Look-ups in named tables: a row name and a column name give one cell, copied from the table.

Gif =
columns: Gaz, Tozizu, Lav, Lak, Nuser, Gikoze, Bet
Zas: [47973, 45427, 45969, 44421, 33461, 38832, 38587]
Gul: [41914, 48107, 62375, 35659, 38697, 34448, 49170]
Sofovu: [46065, 43539, 27727, 32090, 51531, 43461, 27797]
Musav: [45628, 32333, 20842, 43332, 53795, 48787, 65691]
Zof: [46914, 34279, 54284, 49046, 38488, 38489, 9420]
Sul: [51417, 19733, 25627, 25382, 54421, 45174, 50674]
Kagovav: [45557, 39417, 46973, 52138, 43188, 46344, 31280]
Ruvi: [30945, 37164, 47023, 38217, 40237, 43028, 78958]

Bet of Kagovav is 31280
Nuser of Sul is 54421
Gaz of Gul is 41914
Lav of Kagovav is 46973
Gikoze of Zof is 38489
Tozizu of Sofovu is 43539
Bet of Zas is 38587
Tozizu of Ruvi is 37164
Nuser of Ruvi is 40237
Which row has the largest Lak? Kagovav

Kalutur
|  | Piga | Mene | Sel | Nug | Tov | Diri |
|---|---|---|---|---|---|---|
| Dires | 9193 | 2445 | 7683 | 3681 | 6580 | 6035 |
| Zako | 8258 | 4394 | 3739 | 338 | 4564 | 4486 |
| Lamisub | 8881 | 2445 | 7683 | 3681 | 5908 | 5260 |
| Nosik | 9193 | 2835 | 8341 | 3681 | 6580 | 5067 |
| Rep | 8258 | 6343 | 3739 | 1770 | 3891 | 4486 |
| Gik | 9817 | 3225 | 8341 | 3681 | 6580 | 5841 |

Mene of Rep is 6343
Mene of Gik is 3225
Nug of Gik is 3681
Piga of Dires is 9193
Tov of Nosik is 6580
Sel of Zako is 3739
Sel of Rep is 3739
Sel of Gik is 8341

Nuv:
columns: Ropokof, Zon, Mobezit
Rugumi: [608, 502, 435]
Vusosu: [833, 473, 213]
Tel: [749, 250, 281]
Nodune: [225, 301, 798]
Rugi: [384, 313, 643]
Luro: [855, 333, 181]
Kap: [538, 792, 523]
Dop: [326, 263, 696]
Nam: [773, 441, 270]
Limafi: [952, 708, 110]
Bor: [172, 296, 849]

What is the Zon of Vusosu in Nuv?
473
What is the Ropokof of Dop in Nuv?
326
What is the Mobezit of Rugi in Nuv?
643
What is the Mobezit of Tel in Nuv?
281
What is the Zon of Luro in Nuv?
333
What is the Ropokof of Nodune in Nuv?
225
What is the Ropokof of Nam in Nuv?
773
What is the Zon of Bor in Nuv?
296
What is the Zon of Nodune in Nuv?
301
What is the Mobezit of Dop in Nuv?
696
What is the Mobezit of Vusosu in Nuv?
213
What is the Zon of Tel in Nuv?
250
What is the Ropokof of Rugi in Nuv?
384
What is the Ropokof of Tel in Nuv?
749

Vit =
|  | Des | Zunus | Fizetes |
|---|---|---|---|
| Vuvarep | 122 | 233 | 118 |
| Rona | 151 | 183 | 30 |
| Suk | 121 | 233 | 114 |
| Fumel | 120 | 231 | 99 |

What is the Fizetes of Suk in Vit?
114
What is the Fizetes of Vuvarep in Vit?
118
What is the Zunus of Vuvarep in Vit?
233
What is the Des of Rona in Vit?
151
What is the Fizetes of Fumel in Vit?
99
What is the Des of Vuvarep in Vit?
122
What is the Zunus of Suk in Vit?
233
What is the Zunus of Rona in Vit?
183
What is the Fizetes of Rona in Vit?
30
What is the Des of Suk in Vit?
121
What is the Zunus of Fumel in Vit?
231
What is the Des of Fumel in Vit?
120
Row with the largest Des: Rona

Koroluf
|  | Vago | Git |
|---|---|---|
| Mub | 28425 | 65984 |
| Napokon | 33891 | 31934 |
| Gupopos | 27060 | 95942 |
| Meve | 10683 | 34778 |
| Vinabak | 33946 | 21240 |
| Bemokep | 3822 | 33109 |
| Kuvi | 5320 | 30007 |
| Dit | 46256 | 30954 |
| Zep | 26046 | 93740 |
| Mas | 49381 | 19419 |
| Malamos | 27956 | 95060 |
| Guvuku | 27294 | 96466 |

What is the Vago of Napokon in Koroluf?
33891
What is the Git of Gupopos in Koroluf?
95942
What is the Git of Napokon in Koroluf?
31934
What is the Vago of Bemokep in Koroluf?
3822
What is the Git of Bemokep in Koroluf?
33109
What is the Vago of Mub in Koroluf?
28425
What is the Git of Kuvi in Koroluf?
30007
What is the Vago of Mas in Koroluf?
49381
What is the Vago of Kuvi in Koroluf?
5320
What is the Vago of Dit in Koroluf?
46256
What is the Git of Guvuku in Koroluf?
96466
What is the Git of Mub in Koroluf?
65984
What is the Vago of Guvuku in Koroluf?
27294

Rut =
,Pufe,Suk,Mudu,Zimokob,Pesef,Dum,Semu,Pep,Vuzi,Fede
Bazim,83,215,82,227,91,92,223,122,85,93
Nirizod,74,221,74,232,95,87,228,127,84,93
Zoti,201,65,199,55,187,190,61,157,195,190
Ligu,64,243,65,237,84,80,235,121,77,80

Bazim, Fede: 93
Ligu, Suk: 243
Bazim, Pufe: 83
Zoti, Pufe: 201
Bazim, Mudu: 82
Ligu, Vuzi: 77
Ligu, Pufe: 64
Bazim, Dum: 92
Ligu, Mudu: 65
Bazim, Pep: 122
Nirizod, Mudu: 74
Ligu, Semu: 235
Ligu, Fede: 80
Zoti, Fede: 190
Nirizod, Fede: 93
Zoti, Dum: 190
Bazim, Zimokob: 227
Nirizod, Pufe: 74
Ligu, Dum: 80

Table Lev
cols = Debu, Bimov
Kizu: [88, 84]
Fenute: [159, 98]
Fifevuv: [32, 230]
Rugefal: [162, 22]
Zegov: [172, 78]
Vof: [184, 208]
Guzed: [183, 85]
Nizuve: [221, 152]
Bibu: [98, 122]
Lili: [155, 96]
Nev: [195, 141]
Rifa: [74, 202]
Vinaraf: [66, 188]

Kizu, Debu -> 88
Guzed, Bimov -> 85
Fenute, Bimov -> 98
Nizuve, Debu -> 221
Bibu, Debu -> 98
Vinaraf, Bimov -> 188
Fifevuv, Bimov -> 230
Vof, Bimov -> 208
Zegov, Debu -> 172
Vinaraf, Debu -> 66
Lili, Bimov -> 96
Vof, Debu -> 184
Nev, Bimov -> 141
Nev, Debu -> 195
Zegov, Bimov -> 78
Rifa, Debu -> 74
Bibu, Bimov -> 122
Lili, Debu -> 155

